Here is a tiny trained network, its code and every weight. The questions are about switching its units off for an input and a class, where a switched-off unit gives its printed mean instead of its output.

import numpy as np


def w(rows, s, z=0):
    codes = np.array(rows[::2]) - 128.0
    scale = np.full(codes.shape[1], s)
    scale[-1] = z or s
    return codes * scale


def f(y):
    return np.maximum(y, 0)


def log_softmax(a):
    a = a - a.max(-1, keepdims=True)
    return a - np.log(np.exp(a).sum(-1, keepdims=True))


def net(x, mask):
    res = np.array(x, float).reshape(1, 3) / 4 @ E
    y = f(res @ A[0][:, :-1].T + A[0][:, -1])
    res = res + np.where(mask, y, B[0][:, -1]) @ B[0][:, :-1]
    return log_softmax(res[-1] @ U[:, :-1].T + U[:, -1])


A, B = {}, {}
E = w([
[68,69,144,130,126,81],'x0',
[85,188,94,155,193,194],'x1',
[153,120,227,10,159,163],'x2',
],0.014)
A[0] = w([
[133,79,181,89,120,52,212],'n1',
[118,179,198,78,102,214,207],'n2',
[29,140,27,91,162,156,253],'n3',
[108,59,249,69,126,156,239],'n4',
[160,77,97,172,116,59,191],'n5',
[152,201,145,133,132,185,219],'n6',
[66,171,105,152,142,152,75],'n7',
],0.013,0.0054)
B[0] = w([
[204,53,229,121,69,129,215],'n1',
[229,188,108,198,255,49,217],'n2',
[189,64,81,230,177,131,218],'n3',
[181,126,186,196,147,3,249],'n4',
[107,50,94,130,26,197,207],'n5',
[207,159,38,81,229,151,201],'n6',
[73,128,130,163,191,204,178],'n7',
],0.0089,0.018)
U = w([
[128,52,254,93,102,68,137],'0',
[98,190,83,34,114,224,31],'1',
[93,172,35,235,225,206,254],'2',
[141,45,57,158,9,138,107],'3',
[149,130,68,40,118,166,47],'4',
[202,223,189,73,240,121,2],'5',
],0.0083,0.005)

Each question gives the input, the list of numbers given to net, and the class t.
The units are the neurons (one row each of A and B). Each row of codes is followed by its name. A weight is (code - 128) times the scale printed after its matrix; where a second scale follows, it is the last column's (A, B and U).
mask holds one flag per neuron, in row order. A switched-off neuron (its flag False) gives its mean, the last column of its row in B, instead of its output. The means were averaged over made-up inputs and are rounded, as every weight is.
A unit's drop is (log p(t) with every unit on - log p(t) with that unit switched off) / (log p(t) with every unit on - log p(t) with every unit switched off).
most important unit: the unit with the biggest drop
top k neurons: the k neurons with the biggest drops, biggest first
drop of u: that unit's drop, to one decimal
input [-1,-1,-5], class 3: most important unit : n2
input [4,-2,-2], class 3: top 2 neurons : (n4; n5)
input [0,0,-7], class 3: top 2 neurons : (n5; n2)
input [-3,-4,-1], class 3: top 2 neurons : (n4; n2)
input [-6,-4,-2], class 3: top 2 neurons : (n2; n7)
input [7,0,-6], class 3: top 2 neurons : (n5; n2)
input [1,0,-2], class 3: top 3 neurons : (n2; n6; n7)
input [-1,-1,-8], class 3: top 3 neurons : (n5; n2; n6)
input [-1,-2,0], class 0: top 2 neurons : (n3; n6)
input [5,-2,-8], class 3: drop of n5 : 0.2
